[[117 125 127 124 130 123 110 152 118 122 127 130 141]
 [126 121 137 118 136 127 137 126 124 129 123 135 125]
 [125 131 107 140 109 125 120 145 125 116 122 109 136]
 [146 142 136 137 137 144 112 108 148 146 146 136 107]
 [111 110 146 127 147 110 124 140 109 137 139 144 143]]
:
[[126 121 137 118 136 127 137 126 124 129 123 135 125]
 [146 142 136 137 137 144 112 108 148 146 146 136 107]]

[[150 133 131 126 130 120 141]
 [137 137 119 128 124 117 132]
 [120 121 133 124 130 134 129]
 [121 107 129 140 136 127 129]
 [105 139 124 127 122 135 113]
 [130 122 125 128 125 131 129]
 [133 129 126 131 129 128 133]
 [119 140 126 126 126 127 120]]
:
[[137 137 119 128 124 117 132]
 [121 107 129 140 136 127 129]
 [130 122 125 128 125 131 129]
 [119 140 126 126 126 127 120]]

[[131 127 116 132 122 115 131 123]
 [121 140 121 129 103 119 124 122]
 [112 138 137 133 121 138 118 124]]
:
[[121 140 121 129 103 119 124 122]]

[[121 138 112 130 134 126 122 129 119 124  99 116]
 [140 129 127 118 139 122 137 125 122 114 134 147]
 [130 124 110 106 157 122 137 114 101 128 104 131]
 [145 138 121 119 151 115 122 120 128 126 116 122]
 [122 143 124 115 139 132 127 124 120 135 113 123]]
:
[[140 129 127 118 139 122 137 125 122 114 134 147]
 [145 138 121 119 151 115 122 120 128 126 116 122]]

[[116 125 129 121 123 128 133 155 119 136 139 114]
 [126 126 140 122 113 136 135 122 154 134 134 134]
 [113 118 127 124 120 136 134 125 133 150 140 113]
 [124 114 137 117 127 142 130 130 132 135 141 123]]
:
[[126 126 140 122 113 136 135 122 154 134 134 134]
 [124 114 137 117 127 142 130 130 132 135 141 123]]

[[128 135 139 136 124 113 135 126 137]
 [149 128 108 126 152 138 121 149 123]
 [134 120 129 118 129 139 132 130 120]
 [133 111 136 110 128 137 133 130 116]
 [134 139 127 139 133 126 123 134 137]]
:
[[149 128 108 126 152 138 121 149 123]
 [133 111 136 110 128 137 133 130 116]]
---
[[132 115 138 136 139 117 134 127]
 [138 122 136 135 130 133 121 135]
 [131 127 119 133 121 141 116 123]
 [131 130 127 142 135 127 142 116]
 [128 151 130 138 115 129 148 131]
 [116 122 120 122 136 134 128 121]
 [134 132 117 132 122 119 129 113]
 [133 138 118 138 118 138 137 120]
 [117 118 133 119 137 138 119 135]]
:
[[134 132 117 132 122 119 129 113]
 [133 138 118 138 118 138 137 120]
 [131 127 119 133 121 141 116 123]
 [116 122 120 122 136 134 128 121]
 [131 130 127 142 135 127 142 116]
 [128 151 130 138 115 129 148 131]
 [117 118 133 119 137 138 119 135]
 [138 122 136 135 130 133 121 135]
 [132 115 138 136 139 117 134 127]]

[[137 111 148]
 [136 121 149]
 [149 110 119]
 [141 118 113]
 [131 134 114]
 [137 142 101]
 [121 152 143]
 [121 146 105]
 [127 139 117]]
:
[[137 142 101]
 [121 146 105]
 [141 118 113]
 [131 134 114]
 [127 139 117]
 [149 110 119]
 [121 152 143]
 [137 111 148]
 [136 121 149]]

[[123 118 121 139 129 126]
 [108 126 147 142 126 143]
 [120 122 116 119 143 125]
 [123 137 105 145 121 149]
 [145 106 106 145 126 122]
 [147 106 122 117 119 138]
 [122 128 112 122 139 148]
 [116 101 152 122 156 116]
 [102 143 132 113 112 152]
 [140 133 140 112 112 146]
 [139 123 133 112 131 124]
 [114 133 120 136 130 128]]
:
[[123 137 105 145 121 149]
 [145 106 106 145 126 122]
 [122 128 112 122 139 148]
 [120 122 116 119 143 125]
 [114 133 120 136 130 128]
 [123 118 121 139 129 126]
 [147 106 122 117 119 138]
 [102 143 132 113 112 152]
 [139 123 133 112 131 124]
 [140 133 140 112 112 146]
 [108 126 147 142 126 143]
 [116 101 152 122 156 116]]

[[135 136 116 121 133 131 134 133 113]
 [131 131 115 130 130 113 125 132 125]
 [139 131 146 127 137 113 142 137 121]
 [133 138 118 113 138 110 133 134 136]
 [128 130 110 110 125 117 115 125 133]
 [123 126 133 120 123 110 125 122 136]
 [120 128 101 119 120 126 116 119 133]]
:
[[120 128 101 119 120 126 116 119 133]
 [128 130 110 110 125 117 115 125 133]
 [131 131 115 130 130 113 125 132 125]
 [135 136 116 121 133 131 134 133 113]
 [133 138 118 113 138 110 133 134 136]
 [123 126 133 120 123 110 125 122 136]
 [139 131 146 127 137 113 142 137 121]]

[[127 116 135 125 117 106 118 114]
 [105 110 121 112 107 132 100 140]
 [128 111 125 109 113 136 120 136]
 [139 131 139 126 129 107 137 105]]
:
[[105 110 121 112 107 132 100 140]
 [128 111 125 109 113 136 120 136]
 [127 116 135 125 117 106 118 114]
 [139 131 139 126 129 107 137 105]]

[[110 100 125 129 120 129]
 [147 151 111 108 121 134]
 [126 111 127 134 124 133]
 [126 118 109 111 112 135]]
:
[[126 118 109 111 112 135]
 [147 151 111 108 121 134]
 [110 100 125 129 120 129]
 [126 111 127 134 124 133]]
---
[[124 132 122]
 [134 131 133]
 [142 121 134]
 [115 135 120]
 [120 130 128]
 [121 124 123]
 [129 124 100]
 [152 127 144]
 [124 128 120]
 [135 126 134]]
:
[[124 132 122]
 [142 121 134]
 [120 130 128]
 [129 124 100]
 [124 128 120]]

[[129 150 119 132 121 132]
 [120 130 130 135 127 111]
 [113 120 134 141 133 117]
 [138 140 132 122 114 140]
 [130 110 140 123 133 127]
 [120 154 127 137 106 111]
 [130 113 142 124 127 126]
 [110 130 124 146 136 130]
 [134 114 125 123 145 147]
 [132 117 129 125 138 147]
 [117 129 119 140 141 135]]
:
[[129 150 119 132 121 132]
 [113 120 134 141 133 117]
 [130 110 140 123 133 127]
 [130 113 142 124 127 126]
 [134 114 125 123 145 147]
 [117 129 119 140 141 135]]

[[132 123 131 129 129]
 [131 106 142 122 133]
 [131 127 129 130 128]
 [129 115 136 123 131]
 [132 119 134 128 130]
 [132 127 129 130 129]]
:
[[132 123 131 129 129]
 [131 127 129 130 128]
 [132 119 134 128 130]]

[[126 126 122 124 129 106 126 119 126 129 126 132 137 138]
 [128 126 126 123 121 129 125 141 131 127 122 125 127 141]
 [130 131 126 129 117 116 130 125 125 127 111 132 140 130]
 [127 125 128 120 131 117 124 144 129 132 127 127 116 144]]
:
[[126 126 122 124 129 106 126 119 126 129 126 132 137 138]
 [130 131 126 129 117 116 130 125 125 127 111 132 140 130]]

[[133 127 119 131 123 125 122 129 133 132 123 133 141]
 [118 128 127 140 125 136 121 124 113 117 126 132 115]
 [135 124 127 129 128 134 140 110 113 130 123 133 126]
 [123 126 126 128 127 136 112 120 127 132 123 126 147]
 [134 124 122 133 126 132 100 118 126 130 128 123 127]
 [133 130 127 128 125 126 143 128 131 123 137 124 118]
 [128 125 133 127 128 122 134 132 129 131 124 131 132]]
:
[[133 127 119 131 123 125 122 129 133 132 123 133 141]
 [135 124 127 129 128 134 140 110 113 130 123 133 126]
 [134 124 122 133 126 132 100 118 126 130 128 123 127]
 [128 125 133 127 128 122 134 132 129 131 124 131 132]]

[[125 119 135 137 146 135 146]
 [129 137 121 118 107 116 117]
 [144 140 121 133 111 120 118]
 [112 116 134 123 145 137 136]
 [109 121 133 115 138 142 124]
 [128 122 123 131 139 101 126]
 [118 127 122 113 119 107 123]
 [146 131 122 144 131 111 123]
 [146 139 122 136 114 119 119]]
:
[[125 119 135 137 146 135 146]
 [144 140 121 133 111 120 118]
 [109 121 133 115 138 142 124]
 [118 127 122 113 119 107 123]
 [146 139 122 136 114 119 119]]

[[110 133 140 154 129 116 119 158 150]
 [134 128 122 103 129 132 138 103 108]]
:
[[110 133 140 154 129 116 119 158 150]]
